The symbols move the points like this.
* | ζ λ φ β δ ω
q179 | q47 q376 q968 q648 q202 q740
q882 | q970 q648 q740 q35 q565 q306
q808 | q306 q970 q993 q132 q222 q590
q565 | q612 q835 q485 q125 q882 q28
q125 | q913 q644 q565 q223 q35 q548
q148 | q2 q28 q325 q669 q934 q835
q913 | q125 q716 q612 q761 q188 q455
q256 | q132 q35 q306 q56 q548 q54
q358 | q76 q634 q105 q222 q993 q483
q669 | q425 q548 q148 q204 q54 q644
q76 | q358 q485 q236 q28 q675 q325
q54 | q156 q256 q934 q41 q669 q790
q56 | q392 q630 q256 q675 q236 q41
q132 | q256 q188 q808 q392 q455 q156
q204 | q569 q236 q669 q325 q41 q524
q968 | q313 q41 q790 q179 q524 q630
q934 | q590 q306 q376 q54 q148 q648
q485 | q634 q202 q223 q565 q740 q76
q810 | q376 q993 q647 q590 q483 q47
q156 | q54 q132 q590 q647 q425 q771
q790 | q771 q54 q648 q968 q644 q35
q425 | q669 q455 q2 q569 q156 q716
q313 | q968 q647 q771 q47 q755 q447
q716 | q644 q425 q303 q755 q771 q913
q675 | q993 q740 q56 q306 q76 q376
q222 | q28 q612 q358 q455 q808 q2
q740 | q709 q179 q630 q882 q485 q675
q569 | q204 q105 q425 q483 q647 q755
q28 | q222 q565 q76 q548 q306 q148
q35 | q188 q790 q882 q630 q125 q256
q993 | q675 q709 q392 q808 q358 q810
q41 | q647 q56 q54 q376 q204 q968
q771 | q790 q156 q464 q313 q716 q188
q761 | q223 q755 q913 q634 q447 q105
q644 | q716 q669 q835 q524 q790 q125
q755 | q524 q569 q716 q481 q313 q761
q647 | q41 q392 q156 q810 q569 q313
q202 | q481 q325 q524 q835 q179 q485
q634 | q485 q481 q761 q612 q709 q358
q464 | q648 q590 q47 q771 q303 q970
q524 | q755 q204 q644 q202 q968 q223
q548 | q455 q125 q28 q236 q256 q669
q481 | q202 q483 q755 q303 q47 q634
q483 | q325 q358 q569 q2 q810 q481
q455 | q548 q913 q222 q105 q132 q425
q105 | q236 q761 q455 q358 q392 q569
q236 | q105 q223 q548 q76 q56 q204
q648 | q464 q934 q179 q790 q835 q882
q392 | q56 q447 q132 q993 q105 q647
q612 | q565 q303 q634 q913 q970 q222
q303 | q835 q2 q481 q716 q464 q612
q835 | q303 q148 q202 q644 q648 q565
q2 | q148 q222 q483 q425 q590 q303
q306 | q808 q882 q675 q256 q28 q934
q47 | q179 q810 q313 q464 q481 q709
q223 | q761 q524 q125 q485 q630 q236
q376 | q810 q675 q41 q934 q325 q179
q709 | q740 q47 q447 q970 q634 q993
q970 | q882 q464 q709 q188 q612 q808
q590 | q934 q808 q810 q156 q2 q464
q325 | q483 q76 q204 q148 q376 q202
q630 | q447 q968 q35 q740 q223 q56
q188 | q35 q771 q970 q447 q913 q132
q447 | q630 q313 q188 q709 q761 q392

The rows follow the links: the fewer symbols apart two points are, the more alike their rows tend to be.

Rows with their points:
[134, -112, -2, 117, -18, -62, -87, -120, -9, 92, 38, -152, -71, -76, -288, 124, 61, -83, 30, 229, 121, -38, 19, -38, -96, 108, 23, 108, -10, 80, -97, 77, -3, 30, 203, 33, 63, -229, 0, -128, 210]: q648
[26, 65, 13, 96, 19, 30, 140, -121, -126, 78, -58, -73, -103, -143, 160, 101, 73, -170, 238, -63, -32, -66, 77, -77, 208, 113, -141, 78, -15, 74, 48, 93, -286, -122, -3, -131, -21, -172, -181, -47, 117]: q202
[-105, 70, -32, 62, -183, -5, 234, -36, 108, -3, -35, 31, -37, -106, 345, 25, 3, -185, 36, -177, -53, 41, 158, -39, 148, 7, -134, -122, -8, 20, 38, 10, -73, 55, 16, -187, 52, -48, -50, -38, 135]: q76
[-70, 60, 14, -170, 174, 33, -180, 116, -175, -110, 30, -115, 17, 49, 11, -173, 43, 161, 83, 73, -94, 55, -257, 0, 53, 29, 86, 49, 142, -65, 28, -127, -142, -273, -166, 79, 13, 73, -8, 105, -160]: q716
[-38, 26, 51, 114, -83, 65, 224, 23, 63, 114, -51, -8, -24, -315, 297, 53, 51, -123, 184, -163, -37, 83, 211, 58, 100, 136, -88, 21, -10, -1, 99, 38, -210, -43, 57, -203, 14, -69, -90, -8, 69]: q485
[121, -88, -5, -88, -45, -13, -246, -27, -22, -42, 41, 103, 54, 211, -344, -88, -101, -7, 23, 192, 123, -16, -71, -64, 72, -54, 135, -113, -98, -59, -44, -63, 103, 101, 23, 55, 29, -102, 117, -23, 48]: q590
[-190, 44, -7, -183, -32, 31, -32, 177, -5, -193, 7, 78, 58, 79, 174, -128, -33, 126, -150, -78, -49, 71, -120, -54, 71, -53, 108, -156, 159, -74, 53, -174, -26, -144, -96, -40, 144, 207, 112, 121, -178]: q455
[82, 79, 147, -133, 22, 106, -84, -64, -136, 88, -60, 10, -9, -50, 46, -104, 33, 61, 286, -34, -53, 102, -66, -70, 327, 132, -9, 9, -128, -92, 224, -51, -200, -89, -222, 14, -44, -69, -239, 29, -115]: q481
[25, -47, -3, 119, 126, -36, 217, -23, 157, 95, 28, -20, -32, -149, -26, 225, 18, 31, -99, -76, -30, -54, 150, 150, -329, 43, -126, 241, -136, 55, -44, 102, 50, 150, 82, -3, -99, 74, 64, -46, 27]: q630
[-67, 74, -91, 47, -136, -36, 32, -84, -116, -79, 25, -110, -81, 36, 154, 24, -16, -234, 110, 36, 81, -8, -56, -170, 200, -139, 29, -110, 232, 61, -79, 20, -147, -112, 87, -163, 65, -230, -47, -9, 188]: q148
[212, -50, 134, -53, 69, 79, -174, -54, -99, 99, 3, 34, 88, 50, -347, -24, -3, 47, 121, 100, 7, -30, 53, 51, 81, 103, -25, 88, -305, -10, 77, 22, 35, 113, -80, 125, -88, -77, -86, -42, -38]: q47
[29, 22, -21, 100, 14, -93, 218, -68, 134, -23, -16, 66, -36, 65, 69, 174, -8, -27, -231, -107, 31, -84, 115, 113, -221, -76, -151, 36, -45, 78, -119, 102, 243, 202, 132, 0, -77, 105, 68, -52, 133]: q56
[-127, 142, -23, 106, 157, -35, 193, 8, -136, 25, 51, -68, -117, -103, 188, 158, 105, -34, 50, -155, -99, -51, -94, -5, 30, 35, -269, 140, 121, 90, 46, 150, -164, -159, -22, -30, -132, -18, -144, -67, 100]: q524
[194, -140, 173, 20, 13, 95, -71, 20, 61, 183, -30, 141, 100, -83, -217, -70, -85, 105, 69, 24, -16, 59, 221, 157, -62, 111, 51, 74, -286, -69, 80, -2, 72, 182, 3, 104, 32, 41, -4, -29, -130]: q709
[0, 36, 23, -127, -57, 30, -167, 4, -116, -98, -32, 59, -43, 137, 42, -198, -27, -48, 123, 79, 59, 87, -155, -166, 298, -43, 95, -213, 74, -68, 7, -166, -105, -129, -88, 11, 34, -92, 8, 31, -68]: q2
[233, -7, 67, -71, 4, 52, -149, -148, -62, 26, -13, 172, 59, 223, -276, -37, -89, -111, -1, 54, 29, -13, 25, -114, 120, -47, -70, -65, -250, -26, 10, 20, 202, 173, -48, 159, -206, -51, -14, -40, -22]: q810
[-31, -127, -28, 70, 91, -93, 46, 3, 76, 63, 65, -169, 3, -80, -109, 194, 23, 49, -184, 82, 3, -62, 65, 125, -356, 49, 79, 158, 73, 29, -126, -2, 71, 58, 177, -16, 111, 79, 174, -31, 138]: q35

Each walk starts at a row. The symbols on each line, taken left to right, move it on to the next point.
Answer with the point's row; about right is enough.
[64, -59, -17, 135, -158, -79, 191, -120, 159, 99, 50, 92, -29, -24, -8, 164, -27, -137, -100, -7, 51, -32, 248, 26, -87, -33, -133, -6, -189, -6, -111, 108, 148, 274, 210, -30, -47, -67, 49, -59, 128]
ζ φ β δ [-40, 32, 52, -86, -129, 67, -10, 19, 86, 21, -121, 204, 49, 4, 278, -196, -72, -50, 40, -132, -72, 121, 75, -25, 260, -10, -7, -203, -80, -73, 128, -138, -50, 12, -104, -55, 11, 53, -40, 18, -187]
φ δ λ [48, -69, 120, -28, 198, 36, -39, 84, 72, 78, -59, 91, 61, -34, -212, -54, -49, 220, -91, -68, -69, 30, 74, 209, -200, 108, 39, 113, -196, -44, 99, -24, 105, 132, -111, 173, -52, 211, 9, 37, -181]
[234, -59, 48, 128, 14, -8, 58, -127, -48, 134, 83, -22, -55, -83, -201, 181, 47, -142, 107, 88, 75, -138, 117, -9, -103, 119, -125, 166, -133, 130, -12, 181, 24, 146, 102, 10, -143, -162, -98, -141, 202]
φ ζ [151, -19, 87, -24, 199, 16, -175, 57, -117, 52, 94, 77, 52, 130, -250, 31, 34, 165, 30, 44, -56, -65, -65, 104, -109, 76, -13, 192, -208, 32, 59, 79, 128, 64, -142, 160, -187, 129, -27, 27, -160]
ω β β ω [81, -158, 25, -31, -105, -25, -174, 53, 83, 26, -52, 167, 150, 142, -173, -110, -99, 34, -86, 120, 111, 46, 65, 3, -46, -33, 247, -163, -129, -139, -79, -102, 120, 119, 52, 75, 132, 47, 123, 16, -54]
[-89, 176, -28, 49, 62, -32, 166, -71, -112, -162, 30, 6, -128, 70, 302, 109, 56, -153, 1, -202, -22, -16, -147, -54, 53, -114, -241, 6, 85, 175, 4, 118, 2, -83, 2, -66, -172, 16, -87, -10, 23]
δ φ [-14, 6, -126, 91, 84, -110, 5, -68, -17, -83, 94, -101, -67, 189, -144, 134, 69, -38, -196, 142, 64, -166, -162, -45, -112, -141, -72, -5, 67, 134, -233, 92, 190, 37, 136, 5, -80, -62, 77, 28, 177]
ζ ω δ λ [-143, 75, -24, -100, 23, -2, -208, 33, -123, -231, -9, 17, -29, 201, 52, -169, 15, 62, 13, 5, -71, 20, -241, -108, 143, -116, 39, -176, 187, 11, 49, -90, 21, -211, -107, 16, -23, 55, 3, 124, -99]
[-139, -43, -58, 41, -232, -48, 127, 10, 85, -35, 4, -33, -55, -131, 277, 29, 14, -208, -47, -25, 30, 46, 57, -93, 73, -16, 43, -149, 267, -54, -99, -82, -154, -52, 138, -196, 242, -101, 34, 4, 163]
β λ ω β [-187, 147, -80, 52, -32, -32, 260, -4, 79, -46, 13, 32, -71, -6, 356, 71, 42, -101, -50, -316, -51, -9, 72, 23, -8, -78, -213, -57, 120, 64, 5, 52, -7, -9, -23, -104, 3, 85, -4, 21, 32]
ζ λ ζ [-134, 77, 9, 77, 61, -51, 287, 41, 29, 13, -13, -84, -115, -269, 339, 88, 95, 46, -21, -169, -154, 34, 47, 126, -75, 39, -111, 127, 119, 68, 60, 25, -98, -93, -10, -100, 7, 90, -108, 32, -14]
[29, -14, -88, 140, 181, -85, -18, -62, -126, 51, 85, -230, -30, 2, -209, 161, 86, 46, -80, 178, -23, -184, -125, -55, -296, 3, -10, 195, 60, 146, -102, 89, 70, -3, 96, 52, -31, -79, 44, -57, 162]
λ φ [131, -41, -124, 133, -86, -67, -58, -156, -2, 5, 106, -70, -38, 140, -202, 142, -17, -219, -39, 191, 125, -80, -31, -221, -16, -72, -24, -19, 3, 60, -165, 75, 82, 94, 168, -7, -26, -180, 69, -109, 257]
φ φ ζ δ [-80, 202, -53, -115, 71, 27, -68, -18, -108, -127, -45, 200, -53, 213, 167, -118, 30, -40, 15, -127, -144, 51, -208, -63, 164, -91, -118, -113, -48, 14, 142, -26, 46, -129, -236, 24, -214, 104, -88, 52, -101]
[-129, -6, 28, -114, -166, 88, -101, 109, 96, -35, -58, 99, 88, 7, 147, -228, -110, 20, 6, -16, 0, 138, 9, -31, 197, -28, 217, -257, 114, -158, 57, -183, -91, -101, -87, -49, 151, 13, 33, 66, -78]
ζ φ ω δ [183, -2, -38, 136, -105, -100, 57, -203, -28, 48, 67, 64, -45, 40, -165, 131, 12, -219, -44, 33, 85, -187, 61, -92, 23, -84, -189, 11, -88, 145, -75, 131, 156, 240, 116, 4, -121, -230, -36, -172, 179]
β δ β [-222, 187, -90, 41, -35, -101, 75, -28, -69, -136, 105, -174, -82, 79, 220, 85, 14, -64, -77, -40, 53, -98, -237, -124, 71, -144, -73, -64, 217, 84, -100, 5, -42, -151, 35, -114, -59, -65, 29, 2, 134]
[-198, 23, -62, 86, -21, -47, 160, 146, 49, -30, 0, -163, -32, -198, 279, 63, 51, -45, -33, -97, -50, -15, -28, 75, -156, 46, 61, 119, 229, 15, -61, 47, -216, -173, 65, -152, 156, 51, 16, 66, 116]
ζ δ φ ζ [80, -219, -23, 102, -127, -4, 27, -41, 96, 159, -1, -109, 62, -209, -154, 153, -59, -40, 22, 184, 67, -68, 153, 22, -203, 76, 143, 130, -36, -36, -156, 33, -71, 66, 171, -10, 190, -128, 93, -63, 131]
ζ ω λ [173, -219, 79, -64, -48, 98, -166, 88, 80, 101, -37, -51, 125, -86, -270, -69, -50, 124, 27, 163, 41, 88, 129, 46, -111, 169, 234, 33, -187, -144, -38, -142, 5, 70, 44, 111, 109, -24, 102, 22, -86]
